Here is a tiny trained network, its code and every weight. The questions are about switching its units off for an input and a class, where a switched-off unit gives its printed mean instead of its output.

import numpy as np


def w(rows, s, z=0):
    codes = np.array(rows[::2]) - 128.0
    scale = np.full(codes.shape[1], s)
    scale[-1] = z or s
    return codes * scale


def norm(h):
    return h / np.sqrt((h * h).mean(-1, keepdims=True) + 1e-5)


def f(y):
    return np.maximum(y, 0)


def log_softmax(a):
    a = a - a.max(-1, keepdims=True)
    return a - np.log(np.exp(a).sum(-1, keepdims=True))


def net(x, mask):
    res = np.array(x, float).reshape(1, 5) / 4 @ E
    u = 0
    for l in range(3):
        y = f(norm(res) @ A[l][:, :-1].T + A[l][:, -1])
        res = res + np.where(mask[u : u + 5], y, B[l][:, -1]) @ B[l][:, :-1]
        u += 5
    return log_softmax(norm(res)[-1] @ U[:, :-1].T + U[:, -1])


A, B = {}, {}
E = w([
[13,36,245,58,12,214],'x0',
[188,100,110,168,196,156],'x1',
[152,215,125,75,41,242],'x2',
[179,108,150,143,202,216],'x3',
[53,129,148,109,8,21],'x4',
],0.0013)
A[0] = w([
[144,203,156,183,199,91,8],'0.n1',
[141,252,134,161,123,149,96],'0.n2',
[148,129,104,133,157,121,42],'0.n3',
[115,70,173,122,141,240,55],'0.n4',
[159,182,139,165,123,145,51],'0.n5',
],0.0044,0.0011)
B[0] = w([
[228,173,224,82,224,121,218],'0.n1',
[205,41,109,208,40,112,215],'0.n2',
[196,183,161,6,208,55,167],'0.n3',
[225,97,240,230,6,231,250],'0.n4',
[73,149,23,88,55,105,167],'0.n5',
],0.0021,0.0023)
A[1] = w([
[122,126,111,159,65,95,89],'1.n1',
[2,89,166,107,88,47,56],'1.n2',
[81,151,162,82,97,136,254],'1.n3',
[158,121,86,115,135,127,129],'1.n4',
[74,95,128,109,113,87,44],'1.n5',
],0.0057,0.00076)
B[1] = w([
[88,131,83,79,30,114,193],'1.n1',
[30,120,53,178,189,127,255],'1.n2',
[133,96,110,255,226,79,200],'1.n3',
[182,203,88,20,128,69,165],'1.n4',
[49,132,71,191,111,124,179],'1.n5',
],0.0031,0.0036)
A[2] = w([
[134,81,232,171,79,253,70],'2.n1',
[135,123,108,152,55,120,255],'2.n2',
[130,87,197,135,136,198,156],'2.n3',
[205,125,112,111,205,82,145],'2.n4',
[216,148,81,136,219,104,9],'2.n5',
],0.0045,0.00086)
B[2] = w([
[191,70,169,178,128,188,252],'2.n1',
[140,102,138,79,204,143,201],'2.n2',
[180,67,121,151,66,178,198],'2.n3',
[113,158,254,114,166,123,234],'2.n4',
[68,247,204,79,230,81,239],'2.n5',
],0.0045,0.0035)
U = w([
[1,80,31,191,120,72,169],'0',
[173,233,203,72,238,62,175],'1',
[224,29,172,193,86,220,204],'2',
[195,160,22,34,42,88,6],'3',
],0.0075,0.0022)

Each question gives the input, the list of numbers given to net, and the class t.
The units are the neurons (one row each of A and B). Each row of codes is followed by its name. A weight is (code - 128) times the scale printed after its matrix; where a second scale follows, it is the last column's (A, B and U).
mask holds one flag per neuron, layer by layer. A switched-off neuron (its flag False) gives its mean, the last column of its row in B, instead of its output. The means were averaged over made-up inputs and are rounded, as every weight is.
A unit's drop is (log p(t) with every unit on - log p(t) with that unit switched off) / (log p(t) with every unit on - log p(t) with every unit switched off).
unit that matters most: the unit with the biggest drop
k most important neurons: the k neurons with the biggest drops, biggest first
top k neurons in layer l: the k neurons of layer l with the biggest drops, biggest first
drop when u is switched off: that unit's drop, to one decimal
input [-5,5,4,-4,6], class 3: unit that matters most : 1.n1
input [6,-6,5,-3,0], class 0: 2 most important neurons : 1.n2; 0.n1
input [-8,-5,5,-7,4], class 3: top 2 neurons in layer 2 : 2.n5; 2.n4
input [7,3,8,-7,4], class 0: 2 most important neurons : 1.n2; 1.n3
input [6,-5,-4,4,2], class 0: 3 most important neurons : 1.n2; 0.n1; 1.n3
input [0,-3,7,-1,5], class 0: 2 most important neurons : 1.n3; 0.n4
input [7,4,-7,-7,-4], class 0: top 2 neurons in layer 0 : 0.n1; 0.n2
input [3,0,0,-7,-6], class 2: drop when 1.n4 is switched off : 0.0
input [-3,-3,4,-8,4], class 0: drop when 1.n2 is switched off : 0.1
input [-4,-8,4,2,4], class 3: drop when 0.n2 is switched off : 0.3
